Here is a tiny trained network, its code and every weight. The questions are about switching its units off for an input and a class, where a switched-off unit gives its printed mean instead of its output.

import numpy as np


def w(rows, s, z=0):
    codes = np.array(rows[::2]) - 128.0
    scale = np.full(codes.shape[1], s)
    scale[-1] = z or s
    return codes * scale


def f(y):
    return np.maximum(y, 0)


def log_softmax(a):
    a = a - a.max(-1, keepdims=True)
    return a - np.log(np.exp(a).sum(-1, keepdims=True))


def net(x, mask):
    res = np.array(x, float).reshape(1, 8) / 4 @ E
    y = f(res @ A[0][:, :-1].T + A[0][:, -1])
    res = res + np.where(mask, y, B[0][:, -1]) @ B[0][:, :-1]
    return log_softmax(res[-1] @ U[:, :-1].T + U[:, -1])


A, B = {}, {}
E = w([
[234,224,80],'x0',
[126,129,127],'x1',
[130,129,127],'x2',
[129,131,129],'x3',
[128,127,130],'x4',
[213,87,188],'x5',
[128,128,128],'x6',
[88,211,253],'x7',
],0.005)
A[0] = w([
[204,205,110,44],'n1',
[149,67,53,2],'n2',
[114,114,131,103],'n3',
[248,26,221,53],'n4',
[122,55,167,45],'n5',
[112,161,169,54],'n6',
[132,183,233,60],'n7',
[196,83,178,57],'n8',
[142,50,25,47],'n9',
[108,105,130,165],'n10',
[97,210,220,14],'n11',
[65,25,185,28],'n12',
[77,69,142,65],'n13',
[97,196,210,34],'n14',
[55,158,48,86],'n15',
[172,24,61,49],'n16',
[201,152,144,36],'n17',
[75,99,142,83],'n18',
[96,169,121,69],'n19',
[105,177,194,21],'n20',
[104,92,135,80],'n21',
[254,56,209,52],'n22',
[83,70,153,34],'n23',
[144,85,75,38],'n24',
[187,241,78,27],'n25',
[80,162,72,169],'n26',
[189,220,102,37],'n27',
[181,60,83,25],'n28',
[139,65,34,50],'n29',
[142,91,81,50],'n30',
[128,113,136,250],'n31',
[15,204,36,32],'n32',
[76,64,158,22],'n33',
[106,87,141,36],'n34',
[204,222,95,34],'n35',
[72,67,147,63],'n36',
[103,96,171,96],'n37',
[63,67,160,54],'n38',
[62,44,160,38],'n39',
[3,214,22,41],'n40',
],0.0075,0.007)
B[0] = w([
[114,79,72,142],'n1',
[94,210,96,131],'n2',
[125,122,121,129],'n3',
[51,106,203,148],'n4',
[106,101,119,131],'n5',
[114,171,116,129],'n6',
[82,175,105,146],'n7',
[100,109,172,132],'n8',
[94,184,101,152],'n9',
[164,129,121,169],'n10',
[108,227,104,140],'n11',
[112,63,87,143],'n12',
[130,96,98,138],'n13',
[106,209,101,140],'n14',
[106,122,175,148],'n15',
[99,193,110,150],'n16',
[100,101,117,131],'n17',
[127,99,113,139],'n18',
[112,133,126,129],'n19',
[108,212,104,131],'n20',
[122,116,109,130],'n21',
[73,105,203,146],'n22',
[107,94,84,130],'n23',
[109,184,112,130],'n24',
[116,53,83,144],'n25',
[161,126,161,183],'n26',
[126,74,78,140],'n27',
[94,150,121,133],'n28',
[94,173,107,146],'n29',
[113,171,113,130],'n30',
[254,178,128,253],'n31',
[61,95,186,144],'n32',
[108,96,88,131],'n33',
[113,103,97,128],'n34',
[112,67,70,144],'n35',
[125,92,98,140],'n36',
[125,118,101,138],'n37',
[115,86,97,141],'n38',
[121,84,83,141],'n39',
[60,95,198,153],'n40',
],0.042,0.0068)
U = w([
[29,254,59,52],'0',
[83,67,43,69],'1',
[135,165,137,254],'2',
[37,135,226,76],'3',
[145,171,128,166],'4',
[143,172,124,161],'5',
[143,173,129,128],'6',
[141,171,133,118],'7',
],0.0069,0.0057)

Each question gives the input, the list of numbers given to net, and the class t.
The units are the neurons (one row each of A and B). Each row of codes is followed by its name. A weight is (code - 128) times the scale printed after its matrix; where a second scale follows, it is the last column's (A, B and U).
mask holds one flag per neuron, in row order. A switched-off neuron (its flag False) gives its mean, the last column of its row in B, instead of its output. The means were averaged over made-up inputs and are rounded, as every weight is.
A unit's drop is (log p(t) with every unit on - log p(t) with that unit switched off) / (log p(t) with every unit on - log p(t) with every unit switched off).
The circuit of an input: a set's keep is (log p(t) with only the set's units on - log p(t) with every unit switched off) / (log p(t) with every unit on - log p(t) with every unit switched off). Starting from the 12 units with the biggest drops (on a tie, the unit counted first), units are removed one at a time, each time the one whose removal leaves the highest keep (on an exact tie, the one counted first), for as long as the keep stays at least 0.8.
circuit, biggest first: the units of the circuit, biggest drop first
most important unit: the unit with the biggest drop
top k neurons: the k neurons with the biggest drops, biggest first
input [1,-7,-5,-6,-7,-8,-1,-7], class 3: top 4 neurons => n40, n32, n15, n26
input [5,2,3,-3,-5,-6,0,-4], class 3: top 4 neurons => n40, n32, n15, n31
input [6,0,0,-6,-3,-6,0,-3], class 1: circuit, biggest first => n25, n35
input [-8,-6,2,7,3,1,2,6], class 1: most important unit => n12
input [-8,4,4,-2,-7,-8,3,8], class 0: top 4 neurons => n11, n14, n20, n7
input [0,4,7,-3,7,-1,-5,7], class 0: top 3 neurons => n7, n11, n14
input [8,1,0,-5,7,1,-6,8], class 0: top 2 neurons => n11, n7
input [1,-5,-5,-5,-4,-7,6,0], class 3: top 3 neurons => n40, n32, n15
input [-4,-7,0,0,-7,8,-1,-1], class 3: top 2 neurons => n4, n22
input [1,0,-4,-3,-2,-8,8,-6], class 3: circuit, biggest first => n40, n32
input [-8,5,-8,6,-2,8,-4,4], class 1: circuit, biggest first => n12, n39
input [7,-3,-4,6,-6,8,2,-2], class 3: circuit, biggest first => n22, n4
input [6,5,5,4,-1,1,5,-2], class 1: circuit, biggest first => n35, n25, n1
input [1,-5,2,-7,-2,-4,0,-7], class 0: top 3 neurons => n9, n29, n16
input [-1,-5,-2,6,-2,-2,3,-7], class 0: most important unit => n9
input [-5,-6,-3,-7,4,7,-7,6], class 3: top 3 neurons => n4, n22, n8
input [-3,-7,6,-3,-5,4,-5,8], class 0: circuit, biggest first => n7, n11
input [-7,-3,-4,-1,5,-8,8,3], class 3: top 2 neurons => n40, n32
input [-5,-3,6,5,5,0,4,6], class 0: circuit, biggest first => n7, n14
input [-2,-6,-3,-8,-5,8,5,-8], class 0: circuit, biggest first => n16, n9
input [-2,0,-4,0,2,7,-4,-7], class 0: top 2 neurons => n16, n9
input [-6,6,0,-6,4,8,2,6], class 3: circuit, biggest first => n4
input [3,0,-7,-2,4,7,-4,7], class 0: top 3 neurons => n7, n11, n14
input [4,7,-4,2,0,-8,-5,-4], class 3: circuit, biggest first => n40, n32
input [8,-4,-4,6,3,6,-5,-7], class 1: circuit, biggest first => n35, n1
input [8,5,1,-4,5,-4,2,-5], class 1: top 2 neurons => n25, n35
input [7,6,2,-1,-3,-8,6,7], class 3: circuit, biggest first => n40
input [0,-3,0,0,7,-8,-4,-4], class 3: top 3 neurons => n40, n32, n15
